Below is a small trained network, with its code and all its weights. Each question gives an input and a target symbol and asks what happens when units are switched off, that is, made to give their printed mean instead of their output.

import numpy as np


def w(rows, s, z=0):
    codes = np.array(rows[::2]) - 128.0
    scale = np.full(codes.shape[1], s)
    scale[-1] = z or s
    return codes * scale


def f(y):
    return np.maximum(y, 0)


def softmax(a):
    e = np.exp(a - a.max(-1, keepdims=True))
    return e / e.sum(-1, keepdims=True)


def log_softmax(a):
    a = a - a.max(-1, keepdims=True)
    return a - np.log(np.exp(a).sum(-1, keepdims=True))


def net(x, mask):
    ids = ['ΓΘΞΠΩβδεζηλμστφψ'.index(c) for c in x.split()]
    T = len(ids)
    res = E[ids] + P[:T]
    u = 0
    for l in range(2):
        r = res
        for j in range(2):
            rows = slice(4 * j, 4 * j + 4)
            q, k, v = (r @ M[l][rows].T for M in (Q, K, V))
            z = softmax(np.where(np.tri(T) > 0, q @ k.T / 4**0.5, -1e9)) @ v
            o = O[l][rows]
            res = res + np.where(mask[u + j], z, o[:, -1]) @ o[:, :-1]
        u += 2
        y = f(res @ A[l][:, :-1].T + A[l][:, -1])
        res = res + np.where(mask[u : u + 4], y, B[l][:, -1]) @ B[l][:, :-1]
        u += 4
    return log_softmax(res[-1] @ U[:, :-1].T + U[:, -1])


Q, K, V, O, A, B = {}, {}, {}, {}, {}, {}
E = w([
[97,73,173],'Γ',
[139,109,96],'Θ',
[142,141,124],'Ξ',
[143,134,125],'Π',
[163,132,134],'Ω',
[108,131,159],'β',
[132,132,130],'δ',
[186,99,125],'ε',
[131,160,186],'ζ',
[2,164,150],'η',
[160,136,109],'λ',
[69,200,169],'μ',
[60,179,156],'σ',
[112,168,141],'τ',
[117,157,119],'φ',
[36,234,164],'ψ',
],0.016)
P = w([
[117,129,156],'0',
[64,117,45],'1',
[148,159,178],'2',
[125,134,155],'3',
[118,113,35],'4',
[131,151,190],'5',
[117,130,168],'6',
[132,105,28],'7',
[156,183,152],'8',
[132,152,141],'9',
[166,90,5],'10',
[178,208,124],'11',
],0.019)
Q[0] = w([
[128,122,87],'0.h0',
[148,96,125],'0.h0',
[181,117,182],'0.h0',
[77,47,202],'0.h0',
[104,1,194],'0.h1',
[217,202,49],'0.h1',
[162,29,96],'0.h1',
[114,11,62],'0.h1',
],0.009)
K[0] = w([
[191,88,129],'0.h0',
[83,53,163],'0.h0',
[179,254,172],'0.h0',
[153,96,218],'0.h0',
[63,112,236],'0.h1',
[197,114,54],'0.h1',
[212,106,97],'0.h1',
[77,59,103],'0.h1',
],0.01)
V[0] = w([
[125,2,156],'0.h0',
[112,109,26],'0.h0',
[64,61,149],'0.h0',
[153,126,103],'0.h0',
[145,141,138],'0.h1',
[170,182,128],'0.h1',
[214,164,139],'0.h1',
[198,228,63],'0.h1',
],0.0085)
O[0] = w([
[119,254,101,150],'0.h0',
[88,125,167,64],'0.h0',
[130,195,66,250],'0.h0',
[131,164,140,64],'0.h0',
[135,147,122,112],'0.h1',
[131,114,157,80],'0.h1',
[83,71,134,17],'0.h1',
[62,55,202,12],'0.h1',
],0.0083,0.0023)
A[0] = w([
[43,158,89,203],'0.n0',
[79,144,170,54],'0.n1',
[173,96,85,254],'0.n2',
[95,2,106,113],'0.n3',
],0.0081,0.0042)
B[0] = w([
[68,169,94,255],'0.n0',
[151,222,169,142],'0.n1',
[130,97,1,254],'0.n2',
[90,246,113,163],'0.n3',
],0.0064,0.0046)
Q[1] = w([
[175,135,165],'1.h0',
[199,235,118],'1.h0',
[84,103,116],'1.h0',
[132,100,108],'1.h0',
[73,123,114],'1.h1',
[182,249,153],'1.h1',
[127,112,135],'1.h1',
[135,147,162],'1.h1',
],0.014)
K[1] = w([
[74,74,145],'1.h0',
[146,189,166],'1.h0',
[165,84,104],'1.h0',
[141,51,78],'1.h0',
[29,178,129],'1.h1',
[206,99,167],'1.h1',
[98,163,254],'1.h1',
[57,198,41],'1.h1',
],0.0081)
V[1] = w([
[78,133,178],'1.h0',
[7,127,45],'1.h0',
[24,167,181],'1.h0',
[156,121,153],'1.h0',
[152,120,84],'1.h1',
[157,193,167],'1.h1',
[118,71,99],'1.h1',
[41,104,115],'1.h1',
],0.014)
O[1] = w([
[77,148,134,93],'1.h0',
[95,232,168,255],'1.h0',
[36,123,174,158],'1.h0',
[122,71,70,81],'1.h0',
[184,190,201,165],'1.h1',
[13,46,124,167],'1.h1',
[201,139,133,88],'1.h1',
[114,253,81,114],'1.h1',
],0.0055,0.0097)
A[1] = w([
[86,37,254,202],'1.n0',
[116,166,137,42],'1.n1',
[70,164,59,2],'1.n2',
[233,95,170,171],'1.n3',
],0.0083,0.0052)
B[1] = w([
[85,32,61,228],'1.n0',
[179,2,129,170],'1.n1',
[157,96,150,253],'1.n2',
[182,170,206,181],'1.n3',
],0.0082,0.0059)
U = w([
[134,219,89,251],'Γ',
[138,135,9,105],'Θ',
[129,127,113,42],'Ξ',
[135,137,117,61],'Π',
[153,110,117,101],'Ω',
[125,138,119,2],'β',
[133,153,135,115],'δ',
[194,165,178,181],'ε',
[138,45,120,248],'ζ',
[95,181,188,73],'η',
[141,146,153,108],'λ',
[89,100,133,129],'μ',
[98,132,143,54],'σ',
[112,114,126,79],'τ',
[116,139,136,64],'φ',
[70,104,140,35],'ψ',
],0.013,0.0058)

Each question gives the input, a string of symbols that net reads in full, and the target symbol t.
The units are the heads (4 rows each of Q, K, V and O) and the neurons (one row each of A and B). Each row of codes is followed by its name. A weight is (code - 128) times the scale printed after its matrix; where a second scale follows, it is the last column's (O, A, B and U).
mask holds one flag per unit, layer by layer, with each layer's heads first. A switched-off unit (its flag False) gives its mean, the last column of its rows in O or B, instead of its output. The means were averaged over made-up inputs and are rounded, as every weight is.
A unit's drop is (log p(t) with every unit on - log p(t) with that unit switched off) / (log p(t) with every unit on - log p(t) with every unit switched off).
The circuit of an input: a set's keep is (log p(t) with only the set's units on - log p(t) with every unit switched off) / (log p(t) with every unit on - log p(t) with every unit switched off). Starting from all 12 units, units are removed one at a time, each time the one whose removal leaves the highest keep (on an exact tie, the one counted first), for as long as the keep stays at least 0.8.
units of the circuit, in order: the units of the circuit, biggest drop first
k most important neurons: the k neurons with the biggest drops, biggest first
heads that matter: for each layer, one digit per head in row order, 1 if its drop is at least 0.15 and else 0, layers parted by /
input η ε δ Θ ψ Γ δ ε ε Ω λ, target Γ: units of the circuit, in order	(0.h1, 1.h1, 0.h0, 0.n3)
input Γ τ ε ζ ζ ε, target ζ: 2 most important neurons	(1.n0, 0.n0)
input Γ φ φ Ξ μ Π Π η λ ζ δ, target Γ: units of the circuit, in order	(0.h1, 1.h1, 0.h0, 1.h0)
input ζ μ σ, target ψ: heads that matter	00 / 10
input ε Π μ ε Γ Π μ ε φ Ω λ, target Γ: 2 most important neurons	(1.n0, 0.n3)
input Γ Γ ζ Γ Θ ε ψ ε σ ζ δ, target Γ: heads that matter	11 / 10
input Γ Ω ζ Γ Γ, target Θ: 2 most important neurons	(0.n2, 1.n3)
input ε Π Γ, target ε: heads that matter	01 / 11
input Γ Γ ζ Γ Γ μ ψ, target ψ: heads that matter	00 / 11
input ε η Γ φ ε Π η Γ ζ Θ τ, target Γ: heads that matter	11 / 01
input Γ ε Γ Ω λ ζ ζ ζ Γ, target ζ: heads that matter	00 / 11
input δ ε Γ ε ε λ Ω μ ε ε η, target Γ: heads that matter	01 / 01
input Ω ζ φ Γ ζ δ φ Γ Γ ε ε η, target η: heads that matter	00 / 01
input Ξ φ Γ ε, target ε: heads that matter	00 / 01
input η ε Ξ ε Θ, target Γ: units of the circuit, in order	(1.h1, 1.n0, 0.h0)
input Γ Γ Γ Γ ε, target Γ: units of the circuit, in order	(1.n0, 0.h0)
input ε Γ Γ μ ε μ β Π, target Γ: units of the circuit, in order	(1.n0, 0.h0)
input Γ Γ ε Γ η Γ ζ ζ μ Γ Ω ζ, target ζ: heads that matter	00 / 00
input Ω Θ ε Γ ε ζ, target ζ: units of the circuit, in order	(1.n0, 1.h0, 1.h1)
input Γ λ ε Π Γ ε ε, target ε: 2 most important neurons	(1.n3, 1.n0)
input η ζ ε Γ σ μ Γ δ ζ Γ φ, target Γ: heads that matter	11 / 01
input μ ε σ Γ Γ Θ Γ Γ η, target η: units of the circuit, in order	(1.h0, 0.n2)
input Γ η η Γ, target η: units of the circuit, in order	(1.h0)
input σ ζ μ Θ ψ ε Γ Γ Π ε Ω, target Γ: units of the circuit, in order	(0.h1, 0.h0, 1.h1, 0.n3)
